a = -.24  -.51  .30  -.57  -.55  .81  -.17  .09  .27  .04  .09  .41
Report the entry just left of .30.
Answer: -.51
Report the entry just right of -.55.
Answer: .81

W = .63  .61  -.02  -.66  .46  -.52  -.70  .78  .56
The entry just right of -.70 is .78
The entry just right of .61 -> -.02

Read these off the table that follows. Indices start at 0.
1) Give the entry at row 2, column 0.
2) Give the bottom-right entry.
3) Give the top-right entry.
4) Give the entry in the bottom-left corner.
5) Give the top-left entry.
6) Give the entry in row 0 and column 1.
7) Give the entry directly below the largest entry.
[[.20, .04, .21, -.15, -.30, -.06, -.11, -.05, -.36, .19, -.46, .35, .16, -.05, .16],
 [-.11, -.05, -.07, -.09, .15, -.23, -.12, -.12, -.10, -.11, .03, .10, -.22, -.04, .03],
 [.00, .18, -.31, -.39, -.23, -.22, .55, -.13, .17, -.17, .08, .17, .04, -.02, .29],
 [.34, .24, .20, -.31, -.27, -.23, -.28, -.23, -.35, .17, -.48, .07, .45, -.32, .11],
 [-.03, .00, .09, -.04, .04, .08, .09, .18, .17, -.03, -.10, -.06, .16, .00, .12],
 [-.04, -.06, .14, -.03, -.02, .06, .11, .10, .14, .06, -.03, -.08, .16, -.01, .12],
 [.31, .21, .13, -.25, -.16, -.20, -.25, -.20, -.23, .10, -.38, -.04, .36, -.31, .06],
 [-.01, .00, -.02, .01, .00, .00, -.02, .00, -.02, -.02, .00, .00, .00, .00, .00],
 [-.19, .14, -.08, -.68, -.05, .20, .14, .04, .06, .02, .03, .05, -.15, -.19, -.05],
 [.16, .17, -.22, .10, -.25, .28, .05, -.05, -.08, .07, .10, .00, .04, .03, -.24]]
1) .00
2) -.24
3) .16
4) .16
5) .20
6) .04
7) -.28

grid =
 305   292  -301   770  -126   112   114    98   452
 453    28   -34   294  -202   420    86   320   180
 410   209  -258   888  -292   167    -8   133   358
 545  -235   -62   287   113   210   548   698   223
 168   303  -377   509   169   -78   292   202   358
 165   407   252  -411    31   501    65   155   336
 408    18    86  -205   222   609   401   554   427
 134   406   431  -452    99   339   194   199   378
 342  -132  -178  -227   216   150   313   661  -216
 327   305  -528   632  -318   376  -160     0   231
  -2   556  -451   338   248   122   216   -45   572
 450   225    -7   787  -592   299  -170   -38   271
 349   176   416   -12  -208   222  -148   333   -18
Counting starts at 0.
Report the top entry of the column that holds the largest entry.
A: 770
Report the entry just right of 209.
A: -258
The entry directly below 338: 787
Report the entry at row 1, column 0.
A: 453
The entry directly above the smallest entry: 248
The entry at row 0, column 2 -> -301
Report the entry just left of the centre entry.
A: -205
Report the entry in the bottom-right corner.
A: -18
The top entry of the column that holds the smallest entry is -126
Report the entry just left of 176.
A: 349
Report the entry directly below the smallest entry.
A: -208
The entry at row 0, column 1 is 292
The entry just right of 420: 86
The bottom entry of the column that holds the largest entry: -12
The entry just right of 294: -202
Report the entry just right of 320.
A: 180
The entry at row 2, column 1: 209
The entry just left of 99: -452
Report the entry directly above 406.
A: 18
The entry in row 0 and column 0 -> 305
The entry in row 2 and column 0 is 410
The entry directly above the largest entry: 294
Report the entry directly below the centre entry.
A: 99
The entry just right of 661 is -216
The entry at row 1, column 2 is -34
The entry directly below -235 -> 303
The entry directly below 698: 202
Report the entry directly above 209.
A: 28
The entry in the top-right corner -> 452
Report the entry just left of -12.
A: 416
